Below are the code and all the weights of a small trained network. Each question names an input and a class and asks about switching units off, where a switched-off unit gives its printed mean instead of its output.

import numpy as np


def w(rows, s, z=0):
    codes = np.array(rows[::2]) - 128.0
    scale = np.full(codes.shape[1], s)
    scale[-1] = z or s
    return codes * scale


def f(y):
    return np.maximum(y, 0)


def log_softmax(a):
    a = a - a.max(-1, keepdims=True)
    return a - np.log(np.exp(a).sum(-1, keepdims=True))


def net(x, mask):
    res = np.array(x, float).reshape(1, 8) / 4 @ E
    y = f(res @ A[0][:, :-1].T + A[0][:, -1])
    res = res + np.where(mask, y, B[0][:, -1]) @ B[0][:, :-1]
    return log_softmax(res[-1] @ U[:, :-1].T + U[:, -1])


A, B = {}, {}
E = w([
[99,117,157,154,133,105,120,141,111,96,134,54],'x0',
[163,17,141,205,159,140,47,122,168,107,101,144],'x1',
[108,102,189,92,145,253,116,151,161,106,174,119],'x2',
[164,124,159,168,126,101,158,137,127,187,22,151],'x3',
[114,176,120,138,128,132,75,132,20,111,124,162],'x4',
[27,98,138,162,146,112,168,135,112,182,105,179],'x5',
[144,170,165,120,129,173,108,137,199,30,61,98],'x6',
[61,152,109,208,156,117,166,112,208,162,111,83],'x7',
],0.0063)
A[0] = w([
[111,132,132,132,131,130,143,128,151,118,125,110,33],'neuron 1',
[73,105,116,172,131,84,107,121,192,73,100,111,123],'neuron 2',
[203,66,129,77,122,117,109,130,68,93,153,173,125],'neuron 3',
[82,123,134,130,126,82,146,130,170,80,83,101,173],'neuron 4',
[169,216,116,57,113,172,126,123,180,70,146,165,254],'neuron 5',
[133,157,125,93,125,132,143,130,146,87,176,76,171],'neuron 6',
[131,174,122,66,118,76,191,128,79,128,104,133,153],'neuron 7',
[123,101,144,137,139,160,119,135,156,97,100,104,26],'neuron 8',
[118,157,127,94,122,128,159,129,163,97,231,35,169],'neuron 9',
[35,86,141,67,118,154,169,136,137,147,203,166,174],'neuron 10',
[179,63,127,114,130,125,160,127,253,154,117,112,129],'neuron 11',
[140,140,141,115,120,121,165,137,116,141,85,67,103],'neuron 12',
[98,153,131,118,135,138,156,130,148,106,109,126,43],'neuron 13',
[181,93,134,141,125,119,142,127,237,169,122,110,175],'neuron 14',
],0.016,0.0031)
B[0] = w([
[149,115,116,121,130,111,125,129,119,93,129,145,146],'neuron 1',
[133,134,137,151,191,194,69,137,150,110,80,141,209],'neuron 2',
[210,66,126,70,78,101,20,126,119,119,137,125,238],'neuron 3',
[145,111,123,130,127,159,89,127,160,107,71,126,191],'neuron 4',
[125,110,139,159,149,167,78,134,196,72,19,117,251],'neuron 5',
[122,71,126,116,165,186,110,131,143,93,176,143,205],'neuron 6',
[97,213,144,146,111,140,200,134,60,178,49,116,214],'neuron 7',
[125,153,107,122,88,107,150,121,72,161,139,136,179],'neuron 8',
[150,10,141,135,187,181,78,125,135,126,201,141,239],'neuron 9',
[80,127,102,228,232,158,157,116,139,135,204,113,230],'neuron 10',
[94,206,117,199,138,57,126,124,203,82,79,119,236],'neuron 11',
[95,161,122,121,116,174,121,128,118,109,75,154,162],'neuron 12',
[167,161,127,115,100,111,111,129,156,108,111,132,152],'neuron 13',
[60,218,125,205,155,89,90,130,140,119,108,154,225],'neuron 14',
],0.013,0.012)
U = w([
[143,178,149,77,46,92,181,142,82,173,79,124,112],'0',
[77,147,89,151,153,116,207,114,95,199,183,121,166],'1',
[129,133,128,15,99,79,254,124,208,106,188,109,64],'2',
[169,43,158,91,130,164,89,138,134,99,147,127,127],'3',
[130,147,132,110,79,83,151,128,159,118,144,118,2],'4',
[155,116,78,106,80,25,111,110,94,178,178,153,132],'5',
[97,154,138,168,153,143,118,135,174,96,93,127,154],'6',
],0.0081,0.0074)

Each question gives the input, the list of numbers given to net, and the class t.
The units are the neurons (one row each of A and B). Each row of codes is followed by its name. A weight is (code - 128) times the scale printed after its matrix; where a second scale follows, it is the last column's (A, B and U).
mask holds one flag per neuron, in row order. A switched-off neuron (its flag False) gives its mean, the last column of its row in B, instead of its output. The means were averaged over made-up inputs and are rounded, as every weight is.
A unit's drop is (log p(t) with every unit on - log p(t) with that unit switched off) / (log p(t) with every unit on - log p(t) with every unit switched off).
The circuit of an input: a set's keep is (log p(t) with only the set's units on - log p(t) with every unit switched off) / (log p(t) with every unit on - log p(t) with every unit switched off). Starting from the 12 units with the biggest drops (on a tie, the unit counted first), units are removed one at a time, each time the one whose removal leaves the highest keep (on an exact tie, the one counted first), for as long as the keep stays at least 0.8.
circuit, biggest first: the units of the circuit, biggest drop first
unit that matters most: the unit with the biggest drop
top k neurons: the k neurons with the biggest drops, biggest first
drop when u is switched off: that unit's drop, to one decimal
input [7,2,-1,1,4,-3,-8,5], class 5: top neuron	(neuron 5)
input [6,0,2,4,-2,1,-7,-5], class 5: circuit, biggest first	(neuron 5; neuron 2; neuron 3)
input [-4,3,3,3,-2,-5,-6,-2], class 5: circuit, biggest first	(neuron 5; neuron 3; neuron 2; neuron 9)
input [7,-6,-4,-1,-1,-2,0,-3], class 3: top 3 neurons	(neuron 9; neuron 11; neuron 14)
input [8,-7,2,6,2,-6,-7,8], class 1: top 3 neurons	(neuron 5; neuron 3; neuron 7)
input [2,0,-4,-7,6,5,7,-6], class 3: circuit, biggest first	(neuron 11; neuron 14)
input [-4,-7,-5,2,-5,1,-4,4], class 1: circuit, biggest first	(neuron 5; neuron 7)
input [-4,5,6,-7,4,3,-2,5], class 1: top 2 neurons	(neuron 5; neuron 10)
input [8,-1,-2,-5,6,6,3,-4], class 3: top 2 neurons	(neuron 11; neuron 14)
input [2,-5,-6,-7,-8,-7,6,-4], class 3: top 2 neurons	(neuron 9; neuron 6)
input [1,-5,-4,-4,-7,1,7,-8], class 3: top 2 neurons	(neuron 9; neuron 14)
input [-3,-5,2,6,1,-8,-8,-4], class 0: top 2 neurons	(neuron 7; neuron 9)
input [7,-8,1,5,2,1,0,-7], class 0: drop when neuron 7 is switched off	0.2
input [-2,2,5,-2,5,3,-1,-8], class 3: unit that matters most	neuron 3
input [5,-2,-1,0,-4,5,-2,-5], class 1: drop when neuron 5 is switched off	0.1
input [8,-1,2,0,7,7,0,-5], class 1: drop when neuron 6 is switched off	0.0
input [-5,-7,-2,5,-3,-4,-6,3], class 0: drop when neuron 7 is switched off	0.2
